Look-ups in named tables: a row name and a column name give one cell, copied from the table.

Table Sirel
        Retovum    Gev  Bisunom  Mosogef  Butusot  Debepak  Mifif    Dod
Mon       1.802  1.206   -3.758   -0.322    0.543    1.435  1.904  0.576
Tano      1.604  1.442    1.494    0.957    7.960    4.376  0.718  1.287
Gogo      1.460  1.341    1.439    0.691    3.221    1.241  1.276  1.449
Naf       1.079  1.573    9.246    0.906    1.884    1.739  0.763  2.748
Lararu    1.455  1.365    1.391    0.847    2.416    1.519  1.322  1.413
Piz       1.172  1.414    1.388    2.279   -6.146   -0.487  2.054  1.419
Savun     1.662  1.716    1.741    1.711    0.791    8.481  1.017  1.017
Domon     1.285  1.567    2.340    2.989    1.352    3.526  1.147  1.354
Mukuba    1.327  1.398    1.426    1.874    1.329    1.104  1.389  1.390

Butusot of Tano is 7.960
Dod of Mon is 0.576
Gev of Domon is 1.567
Retovum of Domon is 1.285
Mosogef of Tano is 0.957
Dod of Tano is 1.287
Retovum of Piz is 1.172

Dimep =
	Pibi	Gal	Tapega	Kidavid	Vusanef	Banaba	Videda	Lugogu	Sazup	Nesos
Tosi	4.94	5.92	5.38	2.67	6.16	3.10	4.08	6.41	6.67	4.40
Gefa	5.12	5.51	3.60	5.88	3.19	3.75	4.99	5.67	4.79	5.59
Bito	5.27	3.59	4.31	5.12	7.79	3.37	3.70	3.62	5.51	4.13
Medotom	5.75	5.04	3.58	2.45	5.59	2.66	5.03	3.56	4.25	4.65
Vizim	4.21	4.52	5.02	4.18	7.57	2.81	2.10	4.18	3.89	4.16
Memav	4.70	5.71	3.07	3.49	5.64	5.52	4.41	4.62	3.05	3.71
Vunipo	4.07	5.62	3.64	4.01	6.76	2.67	4.87	3.64	4.45	3.76
Dolev	5.98	5.60	3.02	6.30	6.81	3.98	4.94	3.10	4.64	6.55
Nedapof	4.84	5.28	4.55	3.41	7.16	2.15	5.39	4.17	6.16	3.86
Gel	5.39	7.39	5.03	2.80	5.18	2.00	4.38	5.84	5.33	3.80
Nezuk	4.21	4.59	5.07	3.15	4.72	2.45	4.69	3.95	5.22	4.68
Mag	3.86	7.87	3.05	4.19	4.76	2.00	4.27	5.15	6.26	5.12
Til	3.85	5.57	4.31	4.23	6.94	5.62	5.50	3.41	4.08	5.21
Fer	3.07	4.85	4.86	3.75	5.85	6.76	5.28	4.25	3.31	3.69

Vusanef of Medotom = 5.59
Lugogu of Memav = 4.62
Videda of Til = 5.50
Tapega of Fer = 4.86
Vusanef of Dolev = 6.81
Vusanef of Mag = 4.76
Vusanef of Vunipo = 6.76
Gal of Memav = 5.71
Videda of Fer = 5.28
Pibi of Bito = 5.27
Lugogu of Gel = 5.84

Mil:
columns: Vap, Pid, Fegaga, Bitibu
Nebage: [60, 103, 72, 109]
Zutu: [135, 97, 174, 128]
Mibif: [82, 95, 137, 78]
Ditoduf: [103, 104, 127, 95]
Rer: [141, 82, 110, 104]
Bevav: [99, 98, 122, 101]
Kilu: [56, 102, 94, 99]
Pur: [68, 119, 51, 116]
Lisu: [172, 97, 215, 169]
Rez: [135, 79, 158, 134]
Fol: [42, 147, 103, 9]
Petebe: [98, 165, 37, 131]

What is the Vap of Fol in Mil?
42
What is the Bitibu of Lisu in Mil?
169
What is the Bitibu of Pur in Mil?
116
What is the Fegaga of Lisu in Mil?
215
What is the Fegaga of Mibif in Mil?
137
What is the Pid of Bevav in Mil?
98
What is the Vap of Nebage in Mil?
60
What is the Bitibu of Rer in Mil?
104
What is the Fegaga of Petebe in Mil?
37
What is the Pid of Pur in Mil?
119
What is the Pid of Fol in Mil?
147
What is the Bitibu of Nebage in Mil?
109
What is the Fegaga of Bevav in Mil?
122
What is the Fegaga of Rer in Mil?
110
What is the Vap of Mibif in Mil?
82
What is the Vap of Rer in Mil?
141
What is the Bitibu of Mibif in Mil?
78
Which row has the largest Fegaga? Lisu

Kozaz
fields: Kadokuz, Bul, Pebizor, Suf
Siraluf: [13.1, 4.4, 40.1, 38.9]
Zoz: [9.3, -23.2, 36.1, 18.5]
Gur: [47.8, 35.6, 60.1, 76.7]
Zos: [13.8, 39.3, 20.5, 50.0]
Mabeke: [41.3, -3.9, -50.8, 14.2]
Fen: [22.2, 29.7, 24.4, 38.7]
Batir: [39.9, 2.8, 81.7, 16.3]
Ner: [83.8, 85.2, 22.3, 30.4]
Zod: [38.0, 48.4, 0.8, 20.5]
Dom: [23.1, 23.5, 29.0, 15.8]
Lusulat: [16.8, 28.0, 86.3, 96.8]
Rov: [18.6, 58.7, 17.0, 0.5]
Vis: [37.6, 20.7, -4.5, 28.3]
Rifo: [95.5, 94.1, 21.4, 9.5]

Fen, Bul: 29.7
Zoz, Kadokuz: 9.3
Mabeke, Kadokuz: 41.3
Batir, Kadokuz: 39.9
Rov, Pebizor: 17.0
Ner, Suf: 30.4
Vis, Suf: 28.3
Batir, Pebizor: 81.7
Dom, Pebizor: 29.0
Gur, Bul: 35.6
Dom, Suf: 15.8
Zos, Pebizor: 20.5
Batir, Suf: 16.3
Fen, Pebizor: 24.4
Rifo, Pebizor: 21.4
Vis, Kadokuz: 37.6
Which row has the largest Pebizor? Lusulat

Mar:
fields: Faselo, Kupade, Dafibub, Vig, Fos
Toler: [121, 167, 42, 121, 172]
Labuni: [134, 231, 141, 134, 155]
Tira: [38, 234, 56, 38, 124]

What is the Dafibub of Tira in Mar?
56
What is the Fos of Tira in Mar?
124
What is the Faselo of Toler in Mar?
121
What is the Fos of Toler in Mar?
172
What is the Kupade of Tira in Mar?
234
What is the Vig of Toler in Mar?
121
What is the Dafibub of Toler in Mar?
42
What is the Fos of Labuni in Mar?
155
What is the Vig of Labuni in Mar?
134

Table Dedu
	Mazimil	Ronodu	Suk	Modif	Muf	Dimiba	Kufuliz
Taf	40	34	27	19	225	62	21
Kabo	29	37	53	86	39	2	34
Dofodib	35	37	85	31	37	48	32
Buz	41	41	35	39	49	162	28

Buz, Modif => 39
Buz, Mazimil => 41
Dofodib, Ronodu => 37
Taf, Modif => 19
Taf, Ronodu => 34
Dofodib, Muf => 37
Taf, Mazimil => 40

Rig:
,Meke,Noverik,Gakoza,Kop,Ros,Naz,Pogi,Zuz,Pomerur,Noba
Bukeles,38.3,38.6,37.8,55.4,32.5,36.7,39.4,37.8,51.0,36.7
Vur,53.6,50.2,50.3,51.9,51.6,52.3,50.6,50.4,52.2,50.5
Vodudan,71.2,86.3,33.3,19.6,13.0,71.2,18.1,38.6,73.4,3.9
Gab,62.3,40.1,42.0,50.3,45.6,51.0,43.1,43.5,55.6,38.6
Vep,44.7,46.1,59.5,60.5,42.0,36.4,58.8,59.7,59.8,48.3
Gununud,15.9,44.8,30.6,60.5,17.7,28.8,31.7,29.0,48.9,33.0
Lezam,66.5,41.5,42.2,50.9,49.5,55.4,43.7,43.8,56.2,40.7

Pogi of Vep is 58.8
Ros of Lezam is 49.5
Noba of Vodudan is 3.9
Pomerur of Gununud is 48.9
Pomerur of Gab is 55.6
Zuz of Vep is 59.7
Naz of Bukeles is 36.7
Meke of Vep is 44.7
Ros of Vodudan is 13.0
Noba of Vep is 48.3
Gakoza of Gununud is 30.6
Noverik of Gununud is 44.8
Naz of Vep is 36.4
Naz of Gab is 51.0
Noverik of Gab is 40.1
Pomerur of Bukeles is 51.0
Pogi of Gab is 43.1
Kop of Lezam is 50.9
Meke of Gab is 62.3
Pomerur of Vodudan is 73.4

